Here is a tiny trained network, its code and every weight. The questions are about switching its units off for an input and a target symbol, where a switched-off unit gives its printed mean instead of its output.

import numpy as np


def w(rows, s, z=0):
    codes = np.array(rows[::2]) - 128.0
    scale = np.full(codes.shape[1], s)
    scale[-1] = z or s
    return codes * scale


def f(y):
    return y / 2 * (1 + np.tanh(0.7978845608 * (y + 0.044715 * y**3)))


def softmax(a):
    e = np.exp(a - a.max(-1, keepdims=True))
    return e / e.sum(-1, keepdims=True)


def log_softmax(a):
    a = a - a.max(-1, keepdims=True)
    return a - np.log(np.exp(a).sum(-1, keepdims=True))


def net(x, mask):
    ids = ['ΞΦΨΩβγζη'.index(c) for c in x.split()]
    T = len(ids)
    res = E[ids] + P[:T]
    q, k, v = (res @ M[0].T for M in (Q, K, V))
    z = softmax(np.where(np.tri(T) > 0, q @ k.T / 2**0.5, -1e9)) @ v
    res = res + np.where(mask[0], z, O[0][:, -1]) @ O[0][:, :-1]
    y = f(res @ A[0][:, :-1].T + A[0][:, -1])
    res = res + np.where(mask[1:17], y, B[0][:, -1]) @ B[0][:, :-1]
    return log_softmax(res[-1] @ U[:, :-1].T + U[:, -1])


Q, K, V, O, A, B = {}, {}, {}, {}, {}, {}
E = w([
[106,158,64,126,249],'Ξ',
[52,152,56,211,129],'Φ',
[106,72,92,20,65],'Ψ',
[180,160,94,40,35],'Ω',
[140,161,178,89,184],'β',
[136,169,25,199,14],'γ',
[148,87,65,180,155],'ζ',
[78,147,93,96,151],'η',
],0.021)
P = w([
[77,104,108,247,1],'0',
[91,202,67,163,67],'1',
[86,155,100,157,102],'2',
[106,133,120,151,137],'3',
[111,126,129,130,153],'4',
[121,120,144,109,166],'5',
[142,142,133,89,183],'6',
[152,129,149,84,184],'7',
[171,145,152,56,202],'8',
[155,139,145,26,184],'9',
[154,153,133,45,186],'10',
[96,148,115,150,142],'11',
],0.0064)
Q[0] = w([
[109,172,1,124,189],'h0',
[130,127,96,112,163],'h0',
],0.0097)
K[0] = w([
[169,117,182,7,144],'h0',
[201,104,141,127,153],'h0',
],0.016)
V[0] = w([
[240,181,75,73,147],'h0',
[7,1,39,79,85],'h0',
],0.0061)
O[0] = w([
[131,13,139,93,154,239],'h0',
[184,130,51,2,194,252],'h0',
],0.0093,0.0042)
A[0] = w([
[161,52,113,200,134,245],'n0',
[155,177,114,85,136,197],'n1',
[149,140,105,184,144,133],'n2',
[142,151,153,115,77,48],'n3',
[86,51,147,155,181,144],'n4',
[23,198,111,115,93,104],'n5',
[101,131,158,86,113,194],'n6',
[108,154,115,151,163,11],'n7',
[78,147,82,210,155,70],'n8',
[136,133,49,103,82,105],'n9',
[176,140,118,97,95,153],'n10',
[167,195,90,161,221,83],'n11',
[179,81,150,97,166,33],'n12',
[84,87,116,143,208,1],'n13',
[195,150,150,139,8,53],'n14',
[30,139,203,102,162,128],'n15',
],0.012,0.003)
B[0] = w([
[163,183,151,61,190,192],'n0',
[106,101,151,152,156,240],'n1',
[190,21,197,84,120,144],'n2',
[118,133,107,94,122,131],'n3',
[128,214,87,121,123,197],'n4',
[88,122,118,132,229,174],'n5',
[96,144,147,188,177,169],'n6',
[97,149,171,99,56,133],'n7',
[144,102,212,164,62,171],'n8',
[121,112,107,169,122,254],'n9',
[90,121,125,134,137,188],'n10',
[106,78,226,149,62,215],'n11',
[36,142,93,173,62,186],'n12',
[96,148,92,123,50,209],'n13',
[164,210,102,125,154,167],'n14',
[254,130,214,96,121,177],'n15',
],0.008,0.0091)
U = w([
[86,128,147,112,62,7],'Ξ',
[86,118,127,199,125,79],'Φ',
[92,26,91,107,129,4],'Ψ',
[136,198,90,39,75,142],'Ω',
[162,150,182,144,181,249],'β',
[122,133,80,219,143,85],'γ',
[187,32,123,106,154,149],'ζ',
[96,118,106,167,255,200],'η',
],0.0074,0.0036)

Each question gives the input, a string of symbols that net reads in full, and the target symbol t.
The units are the heads (2 rows each of Q, K, V and O) and the neurons (one row each of A and B). Each row of codes is followed by its name. A weight is (code - 128) times the scale printed after its matrix; where a second scale follows, it is the last column's (O, A, B and U).
mask holds one flag per unit, heads first, then neurons. A switched-off unit (its flag False) gives its mean, the last column of its rows in O or B, instead of its output. The means were averaged over made-up inputs and are rounded, as every weight is.
A unit's drop is (log p(t) with every unit on - log p(t) with that unit switched off) / (log p(t) with every unit on - log p(t) with every unit switched off).
The circuit of an input: a set's keep is (log p(t) with only the set's units on - log p(t) with every unit switched off) / (log p(t) with every unit on - log p(t) with every unit switched off). Starting from the 12 units with the biggest drops (on a tie, the unit counted first), units are removed one at a time, each time the one whose removal leaves the highest keep (on an exact tie, the one counted first), for as long as the keep stays at least 0.8.
circuit, biggest first: the units of the circuit, biggest drop first
k most important neurons: the k neurons with the biggest drops, biggest first
drop when u is switched off: that unit's drop, to one decimal
input ζ η η η ζ η Ξ, target Ξ: circuit, biggest first -> n11, n13, n7
input ζ η ζ η β ζ, target β: circuit, biggest first -> h0, n0, n8
input ζ β ζ, target β: circuit, biggest first -> n0, h0, n8
input η Ω ζ Ω η ζ Ω ζ Ω β ζ, target Ω: 2 most important neurons -> n4, n0
input η ζ η β η γ η β η η η Ξ, target β: 3 most important neurons -> n15, n12, n0
input η Ω ζ Ω ζ Ψ Ψ Ξ ζ Ξ, target Ψ: most important neuron -> n11
input γ ζ η η η η γ β γ, target β: 3 most important neurons -> n0, n14, n2
input γ η η γ η β η ζ Ξ, target β: 2 most important neurons -> n15, n12
input η Ω Ξ β ζ β Φ η, target β: 3 most important neurons -> n15, n12, n9
input Ω η γ η ζ Φ η Ω Ξ Φ, target Ω: drop when n13 is switched off -> 0.3
input η γ η η η η η η β η, target β: drop when n12 is switched off -> 0.1
input Ξ η β η ζ Φ, target β: drop when n0 is switched off -> 0.3
input ζ β Φ, target β: drop when n2 is switched off -> 0.2
